Here is a tiny trained network, its code and every weight. The questions are about switching its units off for an input and a class, where a switched-off unit gives its printed mean instead of its output.

import numpy as np


def w(rows, s, z=0):
    codes = np.array(rows[::2]) - 128.0
    scale = np.full(codes.shape[1], s)
    scale[-1] = z or s
    return codes * scale


def norm(h):
    return h / np.sqrt((h * h).mean(-1, keepdims=True) + 1e-5)


def f(y):
    return y / 2 * (1 + np.tanh(0.7978845608 * (y + 0.044715 * y**3)))


def log_softmax(a):
    a = a - a.max(-1, keepdims=True)
    return a - np.log(np.exp(a).sum(-1, keepdims=True))


def net(x, mask):
    res = np.array(x, float).reshape(1, 2) / 4 @ E
    u = 0
    for l in range(4):
        y = f(norm(res) @ A[l][:, :-1].T + A[l][:, -1])
        res = res + np.where(mask[u : u + 6], y, B[l][:, -1]) @ B[l][:, :-1]
        u += 6
    return log_softmax(norm(res)[-1] @ U[:, :-1].T + U[:, -1])


A, B = {}, {}
E = w([
[198,181,112,165,169,229,149],'x0',
[1,165,197,163,199,254,33],'x1',
],0.0074)
A[0] = w([
[42,133,96,11,100,24,2,209],'0.n0',
[116,213,209,184,235,152,48,90],'0.n1',
[160,158,33,131,81,89,177,251],'0.n2',
[27,192,235,161,130,112,56,192],'0.n3',
[146,176,4,24,81,160,205,44],'0.n4',
[89,43,136,124,75,120,174,153],'0.n5',
],0.0063,0.0027)
B[0] = w([
[187,58,96,101,92,130,123,255],'0.n0',
[114,76,11,132,132,179,85,245],'0.n1',
[169,199,128,104,202,115,112,231],'0.n2',
[149,153,75,115,43,185,160,255],'0.n3',
[87,211,173,134,116,128,145,175],'0.n4',
[133,166,138,97,187,178,96,166],'0.n5',
],0.011,0.0062)
A[1] = w([
[209,123,168,181,171,128,85,139],'1.n0',
[109,88,154,171,36,105,180,254],'1.n1',
[14,71,161,41,124,176,131,157],'1.n2',
[123,150,140,197,232,126,66,167],'1.n3',
[66,201,197,64,32,76,158,200],'1.n4',
[121,207,117,196,130,2,174,66],'1.n5',
],0.0061,0.0018)
B[1] = w([
[124,82,200,136,147,131,255,183],'1.n0',
[102,131,110,156,77,144,78,137],'1.n1',
[188,169,78,101,17,126,107,200],'1.n2',
[98,10,131,194,100,122,194,175],'1.n3',
[227,166,106,211,124,177,153,140],'1.n4',
[114,143,189,42,125,208,116,255],'1.n5',
],0.0088,0.0018)
A[2] = w([
[131,137,105,253,70,183,175,161],'2.n0',
[146,61,53,25,122,124,105,150],'2.n1',
[132,196,139,73,114,178,181,52],'2.n2',
[138,238,17,106,65,235,14,254],'2.n3',
[160,83,110,198,154,116,194,118],'2.n4',
[162,250,52,91,66,221,73,239],'2.n5',
],0.0065,0.0028)
B[2] = w([
[2,74,63,57,206,104,122,159],'2.n0',
[101,91,86,181,154,160,74,192],'2.n1',
[166,131,107,162,69,102,143,145],'2.n2',
[113,38,182,195,55,214,208,246],'2.n3',
[120,220,137,120,153,59,178,130],'2.n4',
[81,91,126,119,41,123,232,231],'2.n5',
],0.0083,0.012)
A[3] = w([
[113,250,175,109,169,111,80,238],'3.n0',
[117,86,237,224,119,143,166,147],'3.n1',
[112,216,120,163,107,134,123,212],'3.n2',
[66,170,63,171,106,213,121,85],'3.n3',
[119,104,38,76,181,73,155,28],'3.n4',
[73,143,133,194,5,253,174,254],'3.n5',
],0.0073,0.0022)
B[3] = w([
[60,45,144,121,13,159,104,145],'3.n0',
[255,118,123,58,169,12,224,144],'3.n1',
[142,144,125,88,40,102,169,134],'3.n2',
[116,59,70,112,216,135,104,169],'3.n3',
[139,172,104,154,154,49,8,139],'3.n4',
[18,74,71,81,6,46,58,249],'3.n5',
],0.0084,0.013)
U = w([
[213,193,144,88,99,151,228,240],'0',
[140,126,179,195,207,205,102,2],'1',
[99,146,50,199,254,150,153,16],'2',
[208,102,81,114,190,92,92,254],'3',
[64,16,30,155,77,190,128,254],'4',
[76,158,157,132,157,174,104,2],'5',
],0.0085,0.0028)

Each question gives the input, the list of numbers given to net, and the class t.
The units are the neurons (one row each of A and B). Each row of codes is followed by its name. A weight is (code - 128) times the scale printed after its matrix; where a second scale follows, it is the last column's (A, B and U).
mask holds one flag per neuron, layer by layer. A switched-off neuron (its flag False) gives its mean, the last column of its row in B, instead of its output. The means were averaged over made-up inputs and are rounded, as every weight is.
A unit's drop is (log p(t) with every unit on - log p(t) with that unit switched off) / (log p(t) with every unit on - log p(t) with every unit switched off).
unit that matters most: the unit with the biggest drop
top k neurons: the k neurons with the biggest drops, biggest first
top k neurons in layer l: the k neurons of layer l with the biggest drops, biggest first
drop of u: that unit's drop, to one decimal
input [8,0], class 2: unit that matters most : 0.n3
input [2,0], class 2: top 3 neurons : [0.n3; 0.n0; 1.n3]
input [-7,-2], class 3: top 2 neurons : [0.n3; 2.n3]
input [-8,-3], class 3: top 2 neurons : [0.n3; 2.n3]
input [-2,-7], class 0: top 3 neurons : [0.n1; 0.n4; 3.n5]
input [6,0], class 2: top 4 neurons : [0.n3; 1.n3; 0.n0; 2.n3]
input [5,-2], class 0: top 2 neurons in layer 0 : [0.n3; 0.n1]
input [-3,-7], class 0: top 2 neurons : [0.n1; 0.n4]
input [5,-3], class 0: top 3 neurons in layer 0 : [0.n1; 0.n3; 0.n2]
input [-8,-2], class 3: top 3 neurons : [0.n3; 2.n3; 0.n1]
input [-4,-2], class 3: top 4 neurons : [0.n3; 2.n3; 0.n1; 3.n5]
input [8,-1], class 2: drop of 2.n3 : 0.3
input [7,-1], class 2: drop of 2.n5 : 0.1
input [3,-3], class 0: drop of 0.n2 : 0.1
input [-5,-4], class 3: drop of 0.n3 : 0.5
